How the points are linked:
Z19 s Z421
Z19 v Z502
Z19 p Z740
Z19 e Z765
Z83 s Z502
Z83 v Z19
Z83 p Z335
Z83 e Z560
Z546 s Z394
Z546 v Z665
Z546 p Z176
Z546 e Z707
Z355 s Z918
Z355 v Z713
Z355 p Z924
Z355 e Z386
Z604 s Z171
Z604 v Z464
Z604 p Z679
Z604 e Z905
Z338 s Z807
Z338 v Z111
Z338 p Z665
Z338 e Z576
Z962 s Z728
Z962 v Z880
Z962 p Z584
Z962 e Z924
Z646 s Z969
Z646 v Z457
Z646 p Z818
Z646 e Z892
Z132 s Z169
Z132 v Z516
Z132 p Z905
Z132 e Z335
Z939 s Z434
Z939 v Z679
Z939 p Z807
Z939 e Z17
Z717 s Z570
Z717 v Z337
Z717 p Z347
Z717 e Z722
Z765 s Z828
Z765 v Z602
Z765 p Z19
Z765 e Z206
Z300 s Z574
Z300 v Z383
Z300 p Z337
Z300 e Z817
Z354 s Z817
Z354 v Z416
Z354 p Z531
Z354 e Z253
Z267 s Z335
Z267 v Z173
Z267 p Z383
Z267 e Z674
Z521 s Z813
Z521 v Z584
Z521 p Z961
Z521 e Z323
Z394 s Z53
Z394 v Z307
Z394 p Z270
Z394 e Z111
Z84 s Z646
Z84 v Z283
Z84 p Z602
Z84 e Z38
Z519 s Z888
Z519 v Z438
Z519 p Z253
Z519 e Z818
Z818 s Z847
Z818 v Z938
Z818 p Z519
Z818 e Z646
Z539 s Z665
Z539 v Z546
Z539 p Z803
Z539 e Z513
Z147 s Z707
Z147 v Z513
Z147 p Z291
Z147 e Z903
Z516 s Z242
Z516 v Z169
Z516 p Z550
Z516 e Z740
Z771 s Z477
Z771 v Z961
Z771 p Z615
Z771 e Z669
Z226 s Z576
Z226 v Z645
Z226 p Z513
Z226 e Z840
Z383 s Z132
Z383 v Z574
Z383 p Z570
Z383 e Z267
Z904 s Z539
Z904 v Z291
Z904 p Z328
Z904 e Z285
Z176 s Z270
Z176 v Z476
Z176 p Z490
Z176 e Z546
Z828 s Z938
Z828 v Z818
Z828 p Z421
Z828 e Z283
Z513 s Z338
Z513 v Z707
Z513 p Z539
Z513 e Z226
Z938 s Z771
Z938 v Z847
Z938 p Z438
Z938 e Z457
Z53 s Z285
Z53 v Z399
Z53 p Z527
Z53 e Z189
Z905 s Z341
Z905 v Z550
Z905 p Z604
Z905 e Z132
Z632 s Z765
Z632 v Z560
Z632 p Z937
Z632 e Z961
Z903 s Z645
Z903 v Z226
Z903 p Z147
Z903 e Z244
Z602 s Z818
Z602 v Z828
Z602 p Z502
Z602 e Z84
Z438 s Z615
Z438 v Z888
Z438 p Z530
Z438 e Z938
Z105 s Z937
Z105 v Z674
Z105 p Z817
Z105 e Z888
Z347 s Z182
Z347 v Z923
Z347 p Z645
Z347 e Z717
Z723 s Z833
Z723 v Z924
Z723 p Z323
Z723 e Z872
Z445 s Z226
Z445 v Z903
Z445 p Z285
Z445 e Z581
Z270 s Z527
Z270 v Z386
Z270 p Z872
Z270 e Z394
Z244 s Z347
Z244 v Z840
Z244 p Z903
Z244 e Z214
Z817 s Z173
Z817 v Z267
Z817 p Z300
Z817 e Z105
Z740 s Z703
Z740 v Z504
Z740 p Z516
Z740 e Z19
Z485 s Z722
Z485 v Z531
Z485 p Z214
Z485 e Z242
Z291 s Z546
Z291 v Z539
Z291 p Z396
Z291 e Z147
Z918 s Z396
Z918 v Z328
Z918 p Z851
Z918 e Z32
Z530 s Z674
Z530 v Z105
Z530 p Z416
Z530 e Z438
Z923 s Z17
Z923 v Z182
Z923 p Z576
Z923 e Z337
Z171 s Z907
Z171 v Z214
Z171 p Z581
Z171 e Z341
Z907 s Z337
Z907 v Z717
Z907 p Z840
Z907 e Z531
Z615 s Z560
Z615 v Z632
Z615 p Z674
Z615 e Z771
Z722 s Z383
Z722 v Z300
Z722 p Z717
Z722 e Z416
Z398 s Z489
Z398 v Z892
Z398 p Z283
Z398 e Z286
Z32 s Z291
Z32 v Z904
Z32 p Z918
Z32 e Z399
Z337 s Z236
Z337 v Z570
Z337 p Z923
Z337 e Z300
Z937 s Z19
Z937 v Z83
Z937 p Z173
Z937 e Z632
Z242 s Z416
Z242 v Z354
Z242 p Z485
Z242 e Z703
Z457 s Z669
Z457 v Z969
Z457 p Z938
Z457 e Z489
Z635 s Z323
Z635 v Z230
Z635 p Z969
Z635 e Z336
Z506 s Z490
Z506 v Z251
Z506 p Z770
Z506 e Z396
Z341 s Z531
Z341 v Z485
Z341 p Z171
Z341 e Z169
Z289 s Z903
Z289 v Z445
Z289 p Z399
Z289 e Z434
Z504 s Z253
Z504 v Z703
Z504 p Z169
Z504 e Z502
Z173 s Z740
Z173 v Z335
Z173 p Z574
Z173 e Z937
Z851 s Z506
Z851 v Z814
Z851 p Z728
Z851 e Z918
Z527 s Z904
Z527 v Z32
Z527 p Z713
Z527 e Z53
Z833 s Z814
Z833 v Z851
Z833 p Z880
Z833 e Z713
Z669 s Z584
Z669 v Z521
Z669 p Z771
Z669 e Z230
Z570 s Z905
Z570 v Z236
Z570 p Z182
Z570 e Z383
Z416 s Z267
Z416 v Z817
Z416 p Z722
Z416 e Z530
Z674 s Z83
Z674 v Z937
Z674 p Z267
Z674 e Z615
Z477 s Z84
Z477 v Z206
Z477 p Z560
Z477 e Z584
Z701 s Z679
Z701 v Z939
Z701 p Z111
Z701 e Z182
Z283 s Z457
Z283 v Z646
Z283 p Z828
Z283 e Z398
Z386 s Z32
Z386 v Z527
Z386 p Z355
Z386 e Z307
Z421 s Z438
Z421 v Z519
Z421 p Z703
Z421 e Z828
Z502 s Z519
Z502 v Z421
Z502 p Z504
Z502 e Z602
Z189 s Z445
Z189 v Z289
Z189 p Z53
Z189 e Z679
Z847 s Z961
Z847 v Z771
Z847 p Z888
Z847 e Z969
Z464 s Z214
Z464 v Z171
Z464 p Z434
Z464 e Z550
Z645 s Z701
Z645 v Z576
Z645 p Z707
Z645 e Z347
Z489 s Z230
Z489 v Z635
Z489 p Z457
Z489 e Z882
Z236 s Z550
Z236 v Z905
Z236 p Z17
Z236 e Z574
Z880 s Z286
Z880 v Z728
Z880 p Z813
Z880 e Z833
Z560 s Z602
Z560 v Z765
Z560 p Z83
Z560 e Z477
Z111 s Z189
Z111 v Z807
Z111 p Z394
Z111 e Z701
Z581 s Z840
Z581 v Z244
Z581 p Z445
Z581 e Z171
Z882 s Z361
Z882 v Z336
Z882 p Z489
Z882 e Z251
Z643 s Z355
Z643 v Z872
Z643 p Z361
Z643 e Z476
Z872 s Z713
Z872 v Z355
Z872 p Z723
Z872 e Z270
Z286 s Z882
Z286 v Z770
Z286 p Z398
Z286 e Z814
Z574 s Z516
Z574 v Z132
Z574 p Z236
Z574 e Z173
Z328 s Z803
Z328 v Z396
Z328 p Z814
Z328 e Z904
Z550 s Z485
Z550 v Z341
Z550 p Z464
Z550 e Z516
Z396 s Z176
Z396 v Z803
Z396 p Z506
Z396 e Z291
Z323 s Z880
Z323 v Z962
Z323 p Z521
Z323 e Z723
Z892 s Z635
Z892 v Z489
Z892 p Z646
Z892 e Z770
Z770 s Z336
Z770 v Z882
Z770 p Z892
Z770 e Z506
Z182 s Z604
Z182 v Z17
Z182 p Z701
Z182 e Z570
Z38 s Z892
Z38 v Z398
Z38 p Z84
Z38 e Z728
Z230 s Z962
Z230 v Z323
Z230 p Z669
Z230 e Z361
Z361 s Z924
Z361 v Z723
Z361 p Z230
Z361 e Z643
Z814 s Z251
Z814 v Z506
Z814 p Z286
Z814 e Z328
Z807 s Z289
Z807 v Z189
Z807 p Z307
Z807 e Z939
Z335 s Z504
Z335 v Z740
Z335 p Z132
Z335 e Z83
Z803 s Z476
Z803 v Z176
Z803 p Z251
Z803 e Z539
Z307 s Z399
Z307 v Z53
Z307 p Z386
Z307 e Z807
Z434 s Z244
Z434 v Z581
Z434 p Z289
Z434 e Z464
Z214 s Z717
Z214 v Z907
Z214 p Z244
Z214 e Z485
Z399 s Z147
Z399 v Z285
Z399 p Z32
Z399 e Z289
Z679 s Z581
Z679 v Z434
Z679 p Z189
Z679 e Z604
Z924 s Z851
Z924 v Z833
Z924 p Z962
Z924 e Z355
Z713 s Z328
Z713 v Z918
Z713 p Z833
Z713 e Z527
Z251 s Z643
Z251 v Z490
Z251 p Z882
Z251 e Z803
Z728 s Z770
Z728 v Z286
Z728 p Z38
Z728 e Z851
Z813 s Z398
Z813 v Z38
Z813 p Z206
Z813 e Z880
Z285 s Z513
Z285 v Z147
Z285 p Z904
Z285 e Z445
Z531 s Z300
Z531 v Z722
Z531 p Z907
Z531 e Z354
Z206 s Z283
Z206 v Z84
Z206 p Z765
Z206 e Z813
Z253 s Z105
Z253 v Z530
Z253 p Z354
Z253 e Z519
Z584 s Z38
Z584 v Z813
Z584 p Z477
Z584 e Z962
Z840 s Z923
Z840 v Z347
Z840 p Z226
Z840 e Z907
Z169 s Z354
Z169 v Z242
Z169 p Z341
Z169 e Z504
Z490 s Z872
Z490 v Z643
Z490 p Z336
Z490 e Z176
Z703 s Z530
Z703 v Z253
Z703 p Z242
Z703 e Z421
Z888 s Z632
Z888 v Z615
Z888 p Z105
Z888 e Z847
Z969 s Z521
Z969 v Z669
Z969 p Z847
Z969 e Z635
Z576 s Z939
Z576 v Z701
Z576 p Z338
Z576 e Z923
Z17 s Z464
Z17 v Z604
Z17 p Z939
Z17 e Z236
Z707 s Z111
Z707 v Z338
Z707 p Z546
Z707 e Z645
Z665 s Z307
Z665 v Z394
Z665 p Z476
Z665 e Z338
Z336 s Z723
Z336 v Z361
Z336 p Z635
Z336 e Z490
Z476 s Z386
Z476 v Z270
Z476 p Z643
Z476 e Z665
Z961 s Z206
Z961 v Z477
Z961 p Z632
Z961 e Z521

The rows follow the links: the fewer symbols apart two points are, the more alike their rows tend to be.

Named rows; a name shown again gets a slightly different row:
Z923: [ -48,  -39,  -52,   43,   50,   28,   31,  -50,  -39,  -16,   -7,   99,   62,  -63,  -18,  -80,  -29,   51,   59,   32,  -27,  -63,   49,  -65,  -44, -108,    0,  -16,  -60,  -90,   26,  -37,   20,  128,   74,   22,   14,   47,  -53,   60,  -22]
Z341: [ -18,   42,   24,   54,   97,   13,  -37,  -76,   23,  -19,    3,   62,   46,   28,  -11, -109,  -49,  -57,    2,  -20,   -5,  -10,   80,  -90,  -15,  -15,   87,  -42,  -20, -126,  -28,   -4,    8,  124,  -35,   35,  -46,   67,  -10,   89,   -7]
Z645: [ -67,   -7,  -61,   17,  -27,  -58,    3,   21,  -81,  -69,  -99,   67,   54,  -72,   48,  -33,   13,    5,   -7,   66,   61,  -83,  -26,  -24,   33,  -95,  -69,  -63,  -83,  -41,    0,  -44,  -39,   93,   81,  -10,  -20,   22,  -69,  -25,   62]
Z105: [  64,  -31,   49,   36,  -81,   48,   23,   65,   41,   90,   84,   21,  -12,   59,  -35,  -75,   38,   42,   -5,  -54,  -47,   83,  -70,  -60,  -25,   32,  -18,   85,   78,  -84,   25,   42,   30,   23,  -69,  -29,   55,   50,   61,  -71,  -50]
Z438: [  72,   31,   -1,   18,  -98,   54,  -22,   87,   47,  -35,   98,   30,  -39,    2,  -39,  -38,   58,  -38,  -72,  -17,  -53,  101,  -94,  -31,  -23,  -19,  -79,   48,   90,  -43,  -18,   53,   33,  -31,   -1,  -37,   -2,   24,   77, -104,  -58]
Z765: [  76,   46,  -35,    0,  -89,    0,  -38,   75,   59,  -91,   45,   33,  -51,  -38,    1,  -11,   48,  -59,  -81,   26,    3,  108,  -85,   -8,   32,  -49,  -95,   40,   91,  -12,  -32,   55,    2,  -61,   46,  -40,  -16,    4,   81,  -95,    3]
Z300: [  -2,   35,   47,   57,   83,  -38,  -28,  -61,   28,   14,  -37,   50,   33,   54,   26, -114,  -42,  -45,   -2,  -22,   37,   13,   64,  -98,   37,   15,   97,  -29,   -6, -132,  -27,    1,  -27,  117,  -64,   28,  -40,   71,    1,   72,   41]
Z632: [  74,   47,  -19,   10,  -95,   21,  -33,   81,   53,  -75,   73,   31,  -47,  -20,  -20,  -21,   53,  -57,  -77,    8,  -22,  104,  -89,  -20,    7,  -37,  -91,   43,   93,  -24,  -28,   54,   14,  -46,   27,  -37,  -13,   16,   84, -101,  -25]
Z905: [ -21,   40,   11,   50,   97,   30,  -28,  -80,   18,  -26,   20,   67,   42,   15,  -24, -107,  -53,  -46,   12,  -21,  -29,  -12,   81,  -87,  -34,  -27,   82,  -45,  -28, -120,  -25,  -13,   20,  125,  -14,   38,  -42,   66,  -17,   92,  -31]
Z383: [   2,   28,   51,   57,   75,  -44,  -24,  -57,   30,   23,  -42,   49,   34,   58,   35, -117,  -36,  -42,    2,  -24,   47,   18,   57,  -95,   52,   20,   95,  -18,    9, -134,  -17,    3,  -27,  115,  -66,   23,  -28,   73,    9,   66,   48]
Z665: [ -65,    6,   21,  -26,  -88,   61,   -3,   76, -105,   15,   22,  -51,   28,   24,  -47,   47,   48,   -8,  -43,  -35,  -65,  -87,  -83,   39,  -83,   45,  -53,  -66,  -85,   61,   -4,  -47,   41,    7,  -23,  -36,  -32,  -30,  -67,  -91,  -58]
Z253: [  62,  -44,   58,   42,  -65,   28,   34,   49,   37,  119,   61,   19,   -9,   67,  -21,  -81,   32,   53,   11,  -51,  -28,   74,  -60,  -70,   -6,   39,    3,   85,   73,  -94,   27,   40,   20,   41,  -79,  -20,   66,   53,   57,  -63,  -30]
Z669: [  69,  -39,  -68,  -33,   21,  -24,   30,  -23,   79,  -31,   14,    0,  -64,  -78,   18,   64,  -15,   52,   45,   57,   22,   78,   25,   53,   42,  -64,  -35,   93,   84,   71,   28,   47,  -12, -122,   92,    9,   69,  -39,   67,   27,   19]
Z531: [ -12,   40,   39,   56,   91,  -14,  -35,  -70,   28,   -7,  -19,   59,   40,   41,   11, -114,  -44,  -56,   -3,  -23,   14,    2,   70,  -90,   11,    0,   95,  -35,   -8, -129,  -29,   -2,  -11,  122,  -47,   34,  -46,   74,   -4,   86,   11]
Z635: [  42,  -18,  -35,  -42,   76,   55,   13,  -70,   76,  -19,   83,  -37,  -55,  -36,  -43,   90,  -45,   21,   48,    8,  -61,   47,   73,   74,  -37,   -6,   32,   53,   55,  103,    9,   30,   34, -128,   45,   34,   32,  -56,   44,   76,  -59]
Z214: [ -38,   -3,  -24,   48,   83,   60,    2,  -70,   -7,  -25,   40,   85,   52,  -22,  -46,  -91,  -44,    5,   39,   -3,  -61,  -37,   71,  -77,  -69,  -67,   42,  -29,  -44,  -99,    4,  -20,   41,  126,   30,   34,  -10,   58,  -37,   83,  -58]
Z969: [  72,  -40,  -71,  -28,   11,  -34,   32,  -15,   82,  -36,    7,    9,  -63,  -81,   22,   63,   -8,   50,   42,   64,   36,   83,   20,   51,   54,  -66,  -44,   93,   88,   68,   26,   44,  -23, -117,   91,    5,   66,  -39,   65,   19,   28]
Z707: [ -82,   42,  -31,   -6,  -76,   -3,  -32,   68, -109,  -84,  -47,   15,   45,  -30,    3,    6,   43,  -50,  -69,   21,    4,  -94,  -74,    9,  -25,  -34,  -85, -100,  -95,   10,  -25,  -50,   -2,   51,   40,  -34,  -69,  -10,  -74,  -79,    7]
Z521: [  68,  -41,  -66,  -36,   28,   -7,   36,  -34,   82,  -26,   26,   -4,  -64,  -79,    7,   70,  -19,   56,   53,   55,   10,   80,   36,   57,   29,  -58,  -29,   92,   85,   77,   29,   45,  -10, -123,   88,   10,   69,  -42,   64,   38,    7]
Z236: [ -22,   33,    6,   52,  100,   37,  -24,  -80,    8,  -29,   27,   73,   47,    9,  -33, -105,  -49,  -40,   12,  -17,  -38,  -20,   80,  -85,  -47,  -41,   75,  -45,  -33, -117,  -20,  -15,   28,  128,  -10,   35,  -38,   64,  -20,   91,  -37]

Each walk starts at a row. The symbols on each line, taken left to right, move it on to the next point.
Each answer is a row, close to the row of the point it stands for.
[  71,    4,   19,   25,  -96,   68,   -1,   81,   44,   14,  106,   26,  -29,   27,  -51,  -53,   52,   -8,  -45,  -35,  -69,   93,  -87,  -39,  -39,    1,  -56,   62,   85,  -57,   -5,   49,   43,   -9,  -27,  -38,   19,   32,   73,  -91,  -68]
s v e e s s e p
[  64,  -42,  -66,  -39,   34,    2,   36,  -37,   81,  -24,   41,   -7,  -64,  -75,   -4,   69,  -23,   58,   58,   47,    0,   71,   42,   61,   22,  -51,  -17,   93,   77,   85,   30,   40,    1, -132,   83,   18,   68,  -47,   61,   45,   -2]
e e e v e v s s s
[ -71,   14,   10,  -22,  -90,   58,  -10,   76, -108,   -4,   23,  -42,   32,   15,  -46,   47,   50,  -16,  -51,  -28,  -64,  -89,  -80,   38,  -84,   35,  -59,  -74,  -87,   52,   -7,  -47,   40,   14,  -15,  -36,  -42,  -26,  -73,  -92,  -54]
[ -19,   45,   28,   59,   94,   -1,  -35,  -75,   22,  -13,   -8,   63,   43,   38,    5, -110,  -45,  -55,   -1,  -22,    2,   -1,   72,  -95,    0,   -6,   93,  -43,  -17, -129,  -29,   -1,   -1,  126,  -39,   34,  -47,   71,   -7,   89,    2]
e p v s s v v e
[  54,  -46,   69,   52,  -43,  -10,   34,   34,   39,  134,   19,   22,    0,   75,    9,  -95,   22,   57,   24,  -50,    9,   67,  -39,  -77,   27,   47,   24,   81,   68, -109,   29,   34,  -10,   57,  -92,  -15,   64,   57,   51,  -33,    4]
p s v v p
[  -7,   40,   47,   60,   87,  -25,  -32,  -68,   31,    3,  -27,   52,   37,   49,   21, -117,  -40,  -53,   -3,  -22,   29,    7,   68,  -95,   23,   10,   92,  -32,   -7, -134,  -28,   -1,  -17,  122,  -53,   32,  -40,   72,   -2,   79,   29]
[  69,    0,   26,   28,  -94,   66,    2,   79,   39,   33,  108,   25,  -28,   30,  -46,  -55,   50,    4,  -40,  -44,  -69,   90,  -86,  -47,  -41,   11,  -50,   66,   81,  -61,    2,   47,   42,   -2,  -36,  -36,   27,   38,   70,  -95,  -68]
v p e p e v p s v p
[  40,  -27,   71,   52,   -4,  -51,   22,   -2,   38,  120,  -31,   23,   10,   81,   40, -106,   -2,   38,   29,  -39,   53,   53,   -3,  -85,   63,   50,   57,   54,   46, -121,   19,   24,  -37,   78,  -97,   -1,   41,   66,   37,    1,   52]
v v e v v e s s v s
[  72,    9,  -60,  -12,  -42,  -61,  -10,   35,   64,  -83,  -21,   24,  -56,  -74,   45,   24,   23,  -13,  -28,   66,   67,   89,  -42,   20,   87,  -70,  -83,   58,   87,   25,   -4,   50,  -41,  -91,   77,  -20,   19,  -13,   78,  -43,   57]
[  77,   46,  -28,   10,  -90,    9,  -38,   80,   51,  -86,   58,   32,  -47,  -29,   -7,  -16,   50,  -59,  -78,   18,   -7,  103,  -87,  -11,   17,  -42,  -95,   38,   93,  -19,  -31,   57,    8,  -54,   34,  -38,  -16,   11,   82,  -93,  -11]
s s p v s p s e s v
[  73,   39,  -43,   -1,  -73,  -26,  -32,   67,   62,  -98,   23,   32,  -52,  -52,   21,   -3,   44,  -53,  -68,   42,   28,   96,  -72,    0,   51,  -59,  -96,   42,   92,   -1,  -26,   54,  -19,  -67,   56,  -31,  -10,    0,   83,  -83,   22]
s e p e s s p v s
[  74,  -19,  -70,  -20,  -16,  -56,   17,    9,   73,  -57,  -16,   19,  -62,  -84,   43,   46,    2,   27,   14,   71,   58,   84,   -2,   35,   77,  -70,  -61,   81,   90,   49,   12,   47,  -37, -109,   91,   -3,   48,  -26,   73,  -12,   54]
[  37,  -21,   72,   52,    6,  -58,   17,   -7,   35,  107,  -40,   25,   15,   80,   43, -105,   -8,   27,   24,  -35,   60,   44,    5,  -90,   67,   49,   65,   48,   42, -124,   12,   22,  -41,   81,  -94,    1,   37,   69,   31,    9,   59]
v e v s s e
[  74,   44,  -41,    5,  -80,  -13,  -35,   72,   58,  -96,   33,   35,  -51,  -45,   11,   -9,   47,  -59,  -76,   31,   16,  101,  -78,   -7,   46,  -56,  -98,   43,   89,   -6,  -28,   54,  -11,  -67,   50,  -35,  -13,    5,   82,  -85,    9]
p p s v s e
[  72,   42,  -16,   16,  -95,   34,  -31,   89,   53,  -62,   80,   34,  -44,  -14,  -25,  -28,   56,  -50,  -79,   -2,  -30,  104,  -92,  -23,   -3,  -32,  -84,   42,   91,  -32,  -27,   56,   25,  -42,   18,  -40,  -14,   18,   79, -104,  -36]
[  76,    3,  -67,  -14,  -36,  -65,    1,   30,   67,  -76,  -21,   23,  -57,  -75,   50,   28,   18,   -4,  -18,   69,   68,   92,  -35,   25,   87,  -74,  -80,   69,   89,   30,   -1,   50,  -40,  -94,   83,  -14,   24,  -18,   73,  -34,   60]
e e p e v v p s
[  51,  -31,  -47,  -41,   65,   46,   25,  -56,   78,  -18,   73,  -28,  -60,  -52,  -31,   85,  -39,   40,   54,   22,  -45,   56,   66,   70,  -27,  -24,   10,   68,   65,   98,   21,   36,   26, -129,   62,   25,   51,  -53,   48,   70,  -48]
p v s e s v p v
[  61,  -40,  -57,  -37,   51,   26,   33,  -48,   81,  -16,   56,  -15,  -61,  -63,  -22,   80,  -26,   51,   60,   33,  -28,   64,   52,   66,   -7,  -40,   -2,   82,   73,   92,   25,   35,   19, -129,   77,   22,   60,  -49,   56,   59,  -28]
[ -47,  -36,  -53,   37,   61,   34,   27,  -53,  -37,  -17,    8,   97,   60,  -58,  -25,  -80,  -35,   45,   56,   26,  -38,  -60,   54,  -69,  -54, -103,   10,  -21,  -58,  -94,   20,  -35,   25,  130,   68,   29,   16,   49,  -53,   64,  -37]
p e p p s e s
[ -60,  -41,  -68,   30,   21,  -17,   30,  -20,  -60,  -28,  -54,   95,   65,  -78,   15,  -61,  -18,   56,   44,   58,   23,  -77,   22,  -52,   -5, -116,  -35,  -28,  -71,  -75,   26,  -42,  -13,  123,   88,   10,   19,   39,  -65,   24,   22]
v v p v s e s
[ -41,  -22,  -41,   41,   70,   54,   16,  -65,  -24,  -20,   25,   93,   58,  -42,  -37,  -84,  -42,   31,   50,   15,  -55,  -50,   62,  -70,  -65,  -91,   23,  -25,  -53,  -97,   13,  -31,   34,  130,   52,   28,    6,   55,  -46,   77,  -51]
[  43,   -7,  -28,  -47,   81,   59,    9,  -70,   70,  -23,   80,  -46,  -52,  -31,  -42,   92,  -44,   12,   43,    2,  -64,   47,   73,   76,  -43,    0,   36,   42,   42,  106,    8,   27,   40, -126,   41,   30,   27,  -52,   41,   79,  -62]
e s p e p p p v
[  74,   -8,  -67,  -19,  -29,  -59,    4,   23,   67,  -72,  -22,   24,  -57,  -79,   50,   37,   13,    6,   -5,   69,   66,   89,  -22,   25,   86,  -71,  -73,   73,   91,   34,    5,   49,  -43,  -98,   88,   -9,   34,  -27,   72,  -29,   56]
p p s v s e
[  75,   26,  -57,   -6,  -55,  -53,  -21,   49,   62,  -96,   -9,   29,  -52,  -67,   41,   17,   32,  -34,  -44,   63,   56,   94,  -51,   14,   81,  -65,  -89,   51,   91,   14,  -17,   54,  -31,  -84,   74,  -22,    5,  -10,   78,  -60,   48]
